Here is a tiny trained network, its code and every weight. The questions are about switching its units off for an input and a target symbol, where a switched-off unit gives its printed mean instead of its output.

import numpy as np


def w(rows, s, z=0):
    codes = np.array(rows[::2]) - 128.0
    scale = np.full(codes.shape[1], s)
    scale[-1] = z or s
    return codes * scale


def f(y):
    return np.maximum(y, 0)


def softmax(a):
    e = np.exp(a - a.max(-1, keepdims=True))
    return e / e.sum(-1, keepdims=True)


def log_softmax(a):
    a = a - a.max(-1, keepdims=True)
    return a - np.log(np.exp(a).sum(-1, keepdims=True))


def net(x, mask):
    ids = ['αδζθμξτφψω'.index(c) for c in x.split()]
    T = len(ids)
    res = E[ids] + P[:T]
    r = res
    for j in range(3):
        rows = slice(4 * j, 4 * j + 4)
        q, k, v = (r @ M[0][rows].T for M in (Q, K, V))
        z = softmax(np.where(np.tri(T) > 0, q @ k.T / 4**0.5, -1e9)) @ v
        o = O[0][rows]
        res = res + np.where(mask[j], z, o[:, -1]) @ o[:, :-1]
    y = f(res @ A[0][:, :-1].T + A[0][:, -1])
    res = res + np.where(mask[3:15], y, B[0][:, -1]) @ B[0][:, :-1]
    return log_softmax(res[-1] @ U[:, :-1].T + U[:, -1])


Q, K, V, O, A, B = {}, {}, {}, {}, {}, {}
E = w([
[96,106,69,104],'α',
[163,177,144,167],'δ',
[143,212,157,71],'ζ',
[82,217,145,114],'θ',
[195,129,72,21],'μ',
[118,97,81,101],'ξ',
[139,110,106,95],'τ',
[124,67,254,140],'φ',
[155,152,94,198],'ψ',
[185,178,159,145],'ω',
],0.016)
P = w([
[122,253,150,66],'0',
[193,169,101,210],'1',
[194,176,112,164],'2',
[206,197,100,143],'3',
[196,210,110,116],'4',
[187,240,113,111],'5',
],0.0049)
Q[0] = w([
[119,107,25,112],'H0',
[129,181,117,8],'H0',
[160,167,68,133],'H0',
[178,171,81,120],'H0',
[167,107,145,113],'H1',
[83,160,137,92],'H1',
[171,173,37,66],'H1',
[89,101,66,100],'H1',
[156,161,190,144],'H2',
[166,173,168,177],'H2',
[130,113,115,162],'H2',
[146,200,154,71],'H2',
],0.014)
K[0] = w([
[214,163,58,55],'H0',
[64,79,133,19],'H0',
[82,159,73,94],'H0',
[86,192,121,55],'H0',
[152,130,92,78],'H1',
[77,109,121,140],'H1',
[3,234,158,67],'H1',
[67,169,114,230],'H1',
[90,193,149,118],'H2',
[113,191,125,109],'H2',
[157,126,104,129],'H2',
[70,124,141,104],'H2',
],0.013)
V[0] = w([
[109,167,133,168],'H0',
[137,170,123,134],'H0',
[150,165,115,131],'H0',
[56,105,109,103],'H0',
[172,109,163,182],'H1',
[178,108,137,133],'H1',
[154,78,68,157],'H1',
[133,98,69,97],'H1',
[149,92,126,166],'H2',
[151,94,139,147],'H2',
[251,124,114,89],'H2',
[161,110,103,150],'H2',
],0.015)
O[0] = w([
[100,203,160,135,146],'H0',
[159,200,174,105,181],'H0',
[169,239,111,67,180],'H0',
[126,103,106,230,78],'H0',
[65,167,171,110,101],'H1',
[87,184,177,22,105],'H1',
[81,202,29,68,1],'H1',
[140,126,38,59,57],'H1',
[21,150,151,113,60],'H2',
[3,166,194,91,74],'H2',
[165,132,195,1,158],'H2',
[95,134,126,88,90],'H2',
],0.007,0.0078)
A[0] = w([
[220,218,159,130,44],'N0',
[77,232,138,177,168],'N1',
[127,101,139,127,66],'N2',
[161,46,141,88,92],'N3',
[92,111,173,128,113],'N4',
[27,106,190,121,253],'N5',
[177,76,104,169,24],'N6',
[112,67,137,111,93],'N7',
[136,1,173,130,103],'N8',
[148,75,65,122,198],'N9',
[146,139,64,103,230],'N10',
[148,93,113,75,69],'N11',
],0.0093,0.0043)
B[0] = w([
[75,82,114,101,254],'N0',
[42,140,117,142,166],'N1',
[122,127,99,128,131],'N2',
[125,167,114,176,158],'N3',
[120,71,100,95,142],'N4',
[71,74,77,107,153],'N5',
[48,197,106,106,156],'N6',
[177,148,98,98,134],'N7',
[148,254,59,156,164],'N8',
[70,88,175,154,149],'N9',
[85,101,120,149,159],'N10',
[124,194,125,98,145],'N11',
],0.0067,0.016)
U = w([
[92,66,23,151,139],'α',
[86,177,211,123,23],'δ',
[253,30,229,142,150],'ζ',
[179,218,140,252,183],'θ',
[196,197,36,67,49],'μ',
[113,55,71,125,198],'ξ',
[140,82,113,107,133],'τ',
[55,6,234,152,251],'φ',
[45,245,94,112,40],'ψ',
[118,126,245,95,56],'ω',
],0.0059,0.0025)

Each question gives the input, a string of symbols that net reads in full, and the target symbol t.
The units are the heads (4 rows each of Q, K, V and O) and the neurons (one row each of A and B). Each row of codes is followed by its name. A weight is (code - 128) times the scale printed after its matrix; where a second scale follows, it is the last column's (O, A, B and U).
mask holds one flag per unit, heads first, then neurons. A switched-off unit (its flag False) gives its mean, the last column of its rows in O or B, instead of its output. The means were averaged over made-up inputs and are rounded, as every weight is.
A unit's drop is (log p(t) with every unit on - log p(t) with that unit switched off) / (log p(t) with every unit on - log p(t) with every unit switched off).
The circuit of an input: a set's keep is (log p(t) with only the set's units on - log p(t) with every unit switched off) / (log p(t) with every unit on - log p(t) with every unit switched off). Starting from the 12 units with the biggest drops (on a tie, the unit counted first), units are removed one at a time, each time the one whose removal leaves the highest keep (on an exact tie, the one counted first), for as long as the keep stays at least 0.8.
units of the circuit, in order: the units of the circuit, biggest drop first
top k neurons: the k neurons with the biggest drops, biggest first
heads that matter: for each layer, one digit per head in row order, 1 if its drop is at least 0.15 and else 0, layers parted by /
drop when u is switched off: that unit's drop, to one decimal
input ζ ζ α θ ω, target ζ: top 2 neurons => N8; N1
input θ τ τ, target θ: heads that matter => 010
input ψ τ α ψ, target ψ: units of the circuit, in order => H1; H2
input θ ζ μ, target θ: units of the circuit, in order => H1; N8; N3
input θ ψ α θ φ φ, target θ: units of the circuit, in order => H2; N8
input μ μ ψ ψ τ, target μ: units of the circuit, in order => H1
input θ ω ξ, target θ: top 2 neurons => N8; N0
input μ φ δ ω, target μ: heads that matter => 011
input ζ θ θ ω, target ζ: heads that matter => 110
input θ ω τ δ φ θ, target θ: heads that matter => 011
input α φ φ θ τ, target θ: heads that matter => 110
input θ μ ξ, target θ: top 3 neurons => N8; N3; N0
input ξ ζ θ ζ, target ζ: heads that matter => 000
input μ τ φ ψ, target μ: units of the circuit, in order => H1
input θ ω φ, target θ: heads that matter => 101
input φ ξ ψ, target ψ: heads that matter => 111
input θ τ ω θ α, target θ: heads that matter => 010
input φ φ ω ω, target φ: drop when N5 is switched off => 0.1
input ω α μ δ, target μ: drop when H1 is switched off => 1.1
input θ ζ ψ ψ θ, target θ: drop when H1 is switched off => 0.4
input θ ξ τ α ω α, target θ: drop when N9 is switched off => 0.0
input μ ξ ψ μ φ, target μ: top neuron => N8
